After every row comes one of two labels: whether the row has a hidden trait. Each part has its own trait and labels.
26 -3 72 -37 11 74 105 198 17 -50 -176 -131 161 62 -40 -85 -1 263 -15
 -25 -167 22 -58 17 103 -9 -61 -70 70 -55 91 -14 -79 -15 -138 -107 -102
 -9 -173 82 122 -91 -168 -64 148 -6 -134 -3 34 5 8 163 31 8 82 12 -212
 -40 -79 -67 -39 55 -36 -91 121 73 216 23 -101 -116 21 37 -80 -25 -50
 -20 134 24 135 95 57 -77 23 -43 1 -33 104 40 91 8 125 -10 99 43 -85
 -151 -146 -99 13 6 86 22 -29 -95 32 101 37 73 -233 41 112 17 -81 -23
 -135 114 -31 69 32 82 -18 80 0 -64 33 80 56 -45 -79 100 -10 69 42 -28
 51 -> L
117 -1 -65 -88 25 197 41 -224 166 -53 -122 -139 44 -60 52 -190 11 218
 -112 36 -237 60 61 8 -4 -3 59 -133 44 1 80 11 -7 -64 -124 -72 -53 -74
 68 -28 10 -93 -46 -27 -148 -11 45 48 -269 -388 67 128 -61 25 2 24 -180
 121 135 29 0 63 -22 -114 92 -111 11 -17 34 -105 -42 79 -121 -51 8 91 59
 -87 116 -99 112 60 5 -20 53 -125 -46 -18 58 -71 0 -114 66 69 -115 -363
 -10 9 -180 -59 81 55 6 78 -91 243 -163 -6 17 81 38 -157 118 -64 -192 41
 4 67 22 9 -58 67 0 -20 115 107 -174 31 -40 -35 -118 113 24 32 88 -> S
42 32 69 -47 57 65 96 52 -5 -26 -199 -196 143 50 -5 -65 49 248 -15 -1
 -177 14 -66 23 52 5 5 -131 80 -24 143 -31 -102 -84 -151 -115 -105 -36
 -57 36 72 -128 -143 -78 10 4 -115 3 -13 -305 50 112 -34 -2 76 14 -229 5
 -93 -76 20 106 -24 -108 139 4 188 -19 -109 -114 -2 40 -133 -23 -33 17
 132 2 170 79 142 -26 21 -21 45 -70 53 21 84 15 95 -54 94 39 -87 -252
 -129 -124 -10 -40 43 92 -31 -93 -15 138 -34 70 -207 76 77 -87 -17 -27
 -172 90 -4 76 17 53 -52 100 -16 -97 138 76 84 -45 -64 73 -47 80 49 -34
 51 -> L
140 -21 -15 -80 -25 196 100 -122 177 -84 -203 -122 84 8 51 -40 -7 194
 -98 22 -212 81 15 -13 27 -17 18 -115 57 -39 61 21 -68 12 -117 -79 -116
 -31 -32 -42 86 -73 -192 -33 -59 -26 -21 25 -206 -172 67 162 6 15 103 36
 -145 30 129 -48 -35 107 -42 -145 90 -51 122 26 -47 -100 -15 54 -101 -34
 -5 37 60 -52 103 -46 89 17 8 -57 39 -77 11 25 98 -20 87 -46 59 78 -100
 -179 -76 18 -187 -19 104 11 -57 -22 -64 154 -113 43 -71 63 102 -25 -43
 -90 -202 111 -30 65 35 54 -69 62 23 -27 63 92 -142 -1 -77 -72 -76 110
 82 46 86 -> S
-413 63 169 127 254 -274 2 575 -400 171 42 -27 102 222 -197 432 181 164
 198 -144 134 -132 -166 -33 127 24 -94 -52 12 -14 64 -113 -12 -133 21 19
 93 44 -233 163 -27 -77 146 -88 616 40 -220 -36 498 433 -130 -139 74 -56
 138 -82 -43 -87 -376 -55 44 -127 -1 149 55 176 194 -45 -108 -4 33 -14
 73 -59 -72 -66 64 123 103 143 68 -98 51 72 -87 6 75 -2 -17 95 158 32 62
 -125 -12 117 -140 -392 349 50 -111 133 -128 -175 217 40 228 92 -263
 -152 -41 45 -210 176 58 -105 7 53 -98 58 104 156 -71 -125 15 -105 424
 -129 23 431 171 -133 -40 -181 -110 -> L
4 -26 -187 -29 17 273 41 -319 287 -13 -132 -98 -93 -276 254 -286 80 304
 -245 17 -207 86 194 -30 -66 5 153 -162 91 97 -10 42 179 -46 -81 40 40
 -89 248 -255 -144 -55 -206 26 -417 -103 124 116 -579 -611 173 31 -153
 -3 -104 86 39 227 388 140 39 88 -60 -108 92 -170 -146 -45 136 5 -163 79
 -151 -72 71 124 -79 -107 -16 -242 151 242 -4 48 73 -185 -138 -69 16
 -238 -72 -119 1 -9 -153 -395 68 207 -340 -116 80 132 -108 46 -229 238
 -246 -27 246 17 -16 -174 192 -105 -26 -54 14 99 -40 -34 30 40 26 23 83
 163 -298 54 -22 -206 -164 153 -24 189 133 -> S
-53 -36 -326 -4 -23 240 9 -657 380 -6 -42 -66 -198 -390 357 -292 112 367
 -310 -3 -262 88 344 -46 -124 15 178 -153 107 162 -76 66 297 -37 -49 133
 179 -84 417 -379 -251 -30 -98 57 -478 -160 167 141 -632 -746 181 -99
 -208 -20 -162 116 195 315 498 205 77 45 -61 -60 37 -215 -189 -88 203 77
 -237 64 -130 -68 155 195 -196 -126 -73 -313 144 431 -47 58 71 -205 -198
 -112 -25 -316 -175 -148 -25 -67 -133 -366 221 266 -414 -31 31 175 -189
 89 -318 230 -302 -57 398 -14 -85 -146 325 -114 71 -122 27 70 -51 -73 69
 -24 38 114 78 175 -526 99 11 -236 -137 176 -70 324 167 -> S
132 20 62 -57 19 106 43 10 -3 -59 -185 -151 107 67 4 -50 -66 173 -32 18
 -144 -9 -30 42 30 -1 -24 -60 58 -39 122 -6 -117 -79 -129 -103 -98 -46
 -60 26 183 -97 -114 -54 22 25 -86 -1 -24 -146 21 179 -30 12 48 -10 -229
 -23 -50 -96 0 96 -16 -104 113 76 134 -3 -95 -103 -7 41 -88 -35 -40 45
 101 -8 126 67 100 -33 22 -30 40 -26 54 28 74 -8 44 -36 71 30 -84 -162
 -93 -50 -8 -35 57 21 -23 -51 -26 169 -23 39 -155 195 81 -79 3 -33 -197
 78 -7 65 28 41 -90 84 -10 -76 84 24 -7 -14 -56 -96 -57 79 55 -57 20 -> L
-659 -65 80 116 181 -232 61 854 -301 229 199 277 9 215 -133 556 127 423
 162 -277 216 -245 -273 -155 232 -16 -184 -39 76 10 -122 -121 218 -2 139
 107 238 152 -140 204 158 -1 168 -30 748 -96 -246 29 511 943 -151 -320
 157 -53 139 -33 75 -114 -292 22 -79 -273 -69 204 -26 287 322 57 76 54
 -37 8 190 -114 -99 -132 -50 115 100 -22 -31 -126 53 172 -191 57 105 -44
 10 80 390 95 70 -245 14 302 -428 -467 541 212 -26 127 -289 -231 203 -1
 399 188 -192 -538 -33 193 -423 200 277 -264 -52 87 -143 107 306 207 -35
 -127 -217 -146 345 -169 15 928 339 -188 -6 13 -94 -> L
-5 -25 -2 -69 -8 139 132 -57 135 -66 -168 -141 80 6 54 -204 7 414 -61
 -39 -230 10 -42 0 65 -14 -11 -135 87 -30 63 -3 -75 -22 -154 -87 -80 -32
 -52 47 112 -105 -213 -63 -3 -55 -85 20 -238 -170 63 79 -15 15 29 45
 -262 22 72 -72 -42 85 -44 -144 129 1 197 24 -51 -108 -8 71 -107 -59 -22
 14 118 -34 139 8 120 -8 13 1 29 -80 44 15 115 -51 103 -45 102 32 -123
 -259 -127 -55 -44 -15 122 62 -74 -71 -242 209 -72 63 -153 24 121 -23
 -58 -85 -163 91 -34 99 28 83 -27 100 14 -73 51 107 -214 -64 -83 72 -11
 117 78 53 94 -> L
